Below are the code and all the weights of a small trained network. Each question names an input and a class and asks about switching units off, where a switched-off unit gives its printed mean instead of its output.

import numpy as np


def w(rows, s, z=0):
    codes = np.array(rows[::2]) - 128.0
    scale = np.full(codes.shape[1], s)
    scale[-1] = z or s
    return codes * scale


def norm(h):
    return h / np.sqrt((h * h).mean(-1, keepdims=True) + 1e-5)


def f(y):
    return y / 2 * (1 + np.tanh(0.7978845608 * (y + 0.044715 * y**3)))


def log_softmax(a):
    a = a - a.max(-1, keepdims=True)
    return a - np.log(np.exp(a).sum(-1, keepdims=True))


def net(x, mask):
    res = np.array(x, float).reshape(1, 6) / 4 @ E
    u = 0
    for l in range(4):
        y = f(norm(res) @ A[l][:, :-1].T + A[l][:, -1])
        res = res + np.where(mask[u : u + 8], y, B[l][:, -1]) @ B[l][:, :-1]
        u += 8
    return log_softmax(norm(res)[-1] @ U[:, :-1].T + U[:, -1])


A, B = {}, {}
E = w([
[252,66,84,143,70,127,121,67,111,234,107,172],'x0',
[127,127,128,130,126,128,127,126,129,128,127,131],'x1',
[128,129,129,126,129,129,128,128,126,128,128,128],'x2',
[150,174,159,113,138,209,72,124,150,171,236,82],'x3',
[128,127,129,129,128,128,127,129,128,128,128,127],'x4',
[111,88,142,115,115,32,23,137,196,168,144,148],'x5',
],0.016)
A[0] = w([
[43,171,155,124,156,188,67,150,143,61,229,98,98],'L0N0',
[110,114,136,126,135,6,9,138,159,151,150,129,220],'L0N1',
[140,114,137,147,122,100,138,121,112,120,69,146,101],'L0N2',
[14,158,152,127,152,97,117,147,131,16,129,121,254],'L0N3',
[126,136,119,117,134,144,104,100,135,172,153,136,79],'L0N4',
[135,144,147,130,128,209,73,113,118,176,218,122,18],'L0N5',
[116,103,131,130,133,17,58,125,154,147,79,137,104],'L0N6',
[129,122,135,133,139,115,118,152,99,133,121,115,111],'L0N7',
],0.023,0.0058)
B[0] = w([
[21,140,129,118,100,117,172,141,3,199,171,186,243],'L0N0',
[108,144,214,120,74,70,6,90,185,143,146,146,243],'L0N1',
[93,145,139,69,96,147,150,71,134,198,94,125,159],'L0N2',
[209,104,131,116,144,148,104,150,250,28,103,78,254],'L0N3',
[132,115,100,75,166,142,134,98,109,147,84,92,157],'L0N4',
[220,98,130,115,157,193,91,148,169,107,168,105,205],'L0N5',
[156,89,61,207,129,76,159,201,49,49,145,173,210],'L0N6',
[117,109,81,172,191,101,137,160,131,134,136,89,129],'L0N7',
],0.022,0.032)
A[1] = w([
[2,174,158,136,122,93,141,132,36,142,151,145,61],'L1N0',
[96,136,106,121,128,108,166,104,84,148,66,110,71],'L1N1',
[122,163,110,136,158,150,188,121,178,92,80,84,1],'L1N2',
[73,163,135,144,70,75,155,64,76,183,72,153,155],'L1N3',
[74,171,170,105,130,128,101,99,189,175,156,105,122],'L1N4',
[115,148,86,130,114,131,174,125,130,101,96,115,85],'L1N5',
[99,166,159,137,136,110,80,113,171,193,160,114,95],'L1N6',
[80,106,61,94,158,156,211,141,88,187,119,128,91],'L1N7',
],0.029,0.0045)
B[1] = w([
[15,148,175,98,59,173,196,95,152,165,232,201,253],'L1N0',
[158,129,123,78,25,152,116,59,230,118,119,86,162],'L1N1',
[135,46,132,52,156,159,87,144,76,201,168,165,196],'L1N2',
[75,106,39,167,133,52,137,95,70,167,29,116,214],'L1N3',
[149,106,147,93,72,143,90,80,151,136,93,143,176],'L1N4',
[137,156,189,80,149,155,85,132,94,144,151,13,166],'L1N5',
[128,93,140,41,149,186,89,114,110,180,126,84,196],'L1N6',
[115,191,145,156,158,102,180,119,175,54,71,6,227],'L1N7',
],0.022,0.015)
A[2] = w([
[85,100,86,164,117,92,160,128,28,206,115,233,105],'L2N0',
[109,184,152,207,164,106,146,157,180,42,120,169,52],'L2N1',
[189,161,115,142,135,209,218,129,110,103,146,139,23],'L2N2',
[7,176,178,141,141,127,134,132,81,158,146,157,52],'L2N3',
[163,165,62,168,192,180,168,116,96,125,92,78,67],'L2N4',
[167,186,147,200,122,101,74,112,180,177,159,178,143],'L2N5',
[110,144,111,130,166,203,254,162,167,92,109,129,140],'L2N6',
[56,139,104,184,156,106,210,155,115,114,176,122,6],'L2N7',
],0.028,0.0027)
B[2] = w([
[50,77,30,151,214,86,92,138,43,118,162,190,193],'L2N0',
[131,202,156,154,106,74,103,161,126,89,62,146,177],'L2N1',
[142,158,111,218,144,146,143,196,92,129,150,184,214],'L2N2',
[142,157,149,106,60,103,191,41,129,143,182,177,250],'L2N3',
[72,135,169,175,79,173,176,172,214,157,100,178,193],'L2N4',
[136,123,115,59,173,188,184,116,140,182,80,64,212],'L2N5',
[193,118,101,109,167,128,123,81,5,160,108,55,228],'L2N6',
[197,133,148,112,165,92,156,121,95,49,178,44,197],'L2N7',
],0.026,0.018)
A[3] = w([
[207,110,138,145,190,196,66,130,141,209,124,83,121],'L3N0',
[148,153,90,251,141,194,133,195,136,154,122,146,40],'L3N1',
[130,112,153,195,141,123,82,147,213,99,119,129,24],'L3N2',
[145,172,95,116,144,149,200,115,111,68,144,128,107],'L3N3',
[90,162,118,141,149,94,170,66,199,113,114,111,69],'L3N4',
[186,154,127,169,145,180,225,129,128,111,164,137,60],'L3N5',
[54,130,136,134,114,169,157,140,199,195,174,202,6],'L3N6',
[199,144,115,158,108,114,37,87,129,180,134,165,152],'L3N7',
],0.029,0.0027)
B[3] = w([
[166,77,121,138,193,172,89,118,84,161,73,133,255],'L3N0',
[70,125,163,152,99,172,196,161,163,150,79,236,208],'L3N1',
[112,253,105,153,136,103,132,134,103,132,139,105,182],'L3N2',
[222,172,68,205,158,132,91,64,165,188,95,56,179],'L3N3',
[90,98,166,97,70,167,150,149,151,160,115,66,152],'L3N4',
[126,127,114,213,169,69,170,232,123,89,152,175,223],'L3N5',
[143,132,152,142,69,138,100,75,222,162,137,167,180],'L3N6',
[137,111,77,107,174,204,219,139,149,82,120,86,194],'L3N7',
],0.025,0.026)
U = w([
[202,47,127,28,221,215,37,131,124,132,101,83,252],'0',
[128,200,150,116,116,39,22,210,197,5,107,146,100],'1',
[39,112,101,124,59,127,181,77,171,177,33,38,115],'2',
[13,53,14,136,153,24,77,114,62,126,134,213,71],'3',
[190,193,138,158,154,136,215,99,53,120,254,92,87],'4',
[73,137,215,32,29,152,70,55,195,167,251,213,103],'5',
[132,120,128,218,170,200,186,207,151,159,95,221,104],'6',
],0.011,0.0032)

Each question gives the input, the list of numbers given to net, and the class t.
The units are the neurons (one row each of A and B). Each row of codes is followed by its name. A weight is (code - 128) times the scale printed after its matrix; where a second scale follows, it is the last column's (A, B and U).
mask holds one flag per neuron, layer by layer. A switched-off neuron (its flag False) gives its mean, the last column of its row in B, instead of its output. The means were averaged over made-up inputs and are rounded, as every weight is.
A unit's drop is (log p(t) with every unit on - log p(t) with that unit switched off) / (log p(t) with every unit on - log p(t) with every unit switched off).
The circuit of an input: a set's keep is (log p(t) with only the set's units on - log p(t) with every unit switched off) / (log p(t) with every unit on - log p(t) with every unit switched off). Starting from the 12 units with the biggest drops (on a tie, the unit counted first), units are removed one at a time, each time the one whose removal leaves the highest keep (on an exact tie, the one counted first), for as long as the keep stays at least 0.8.
circuit, biggest first: the units of the circuit, biggest drop first
top k neurons: the k neurons with the biggest drops, biggest first
top k neurons in layer l: the k neurons of layer l with the biggest drops, biggest first
drop of u: that unit's drop, to one decimal
input [1,6,-6,-3,6,3], class 3: circuit, biggest first : (L0N3)
input [2,4,-5,-4,0,0], class 2: circuit, biggest first : (L0N1 L0N2 L1N7)
input [-4,1,-1,2,-5,-2], class 4: top 3 neurons in layer 0 : (L0N1 L0N0 L0N3)
input [5,2,7,0,1,-2], class 2: top 3 neurons : (L0N3 L0N5 L0N1)
input [7,8,4,-1,6,-7], class 2: top 3 neurons : (L0N3 L0N5 L0N1)
input [2,-1,2,0,-7,-1], class 2: top 2 neurons in layer 0 : (L0N3 L0N5)
input [1,-2,-8,-3,-6,-7], class 2: top 3 neurons in layer 0 : (L0N3 L0N5 L0N1)
input [-5,-4,7,2,-7,1], class 5: top 2 neurons : (L0N0 L0N6)
input [6,2,-4,1,4,5], class 0: top 2 neurons : (L0N0 L0N1)
input [-2,8,6,5,-5,8], class 5: top 2 neurons : (L0N0 L0N1)
input [-5,3,2,0,-7,8], class 1: top 2 neurons : (L0N3 L0N6)
input [3,7,-7,-1,1,0], class 2: top 4 neurons : (L0N3 L0N1 L0N5 L0N2)
input [-8,-3,-5,0,-6,-2], class 0: top 3 neurons : (L0N3 L0N1 L1N0)
input [1,0,-4,-1,1,4], class 3: circuit, biggest first : (L0N3)
input [-6,8,-5,3,6,-1], class 4: top 2 neurons : (L0N1 L0N0)
input [7,-1,1,-1,5,-5], class 2: top 2 neurons : (L0N3 L0N5)
input [-1,4,-7,-3,-2,-7], class 0: top 2 neurons : (L0N0 L1N2)
input [1,-1,-6,-2,-3,7], class 3: top 3 neurons : (L0N3 L0N6 L0N5)
input [-3,6,0,8,8,6], class 5: drop of L0N0 : 1.2
input [-8,3,8,-2,-1,2], class 1: drop of L0N3 : 1.1
input [-5,5,3,3,5,-1], class 4: drop of L0N1 : 3.6
input [-8,-8,4,2,4,-6], class 4: top 3 neurons in layer 0 : (L0N0 L0N1 L0N3)
input [6,-1,-5,-4,1,-8], class 2: top 2 neurons in layer 0 : (L0N3 L0N5)
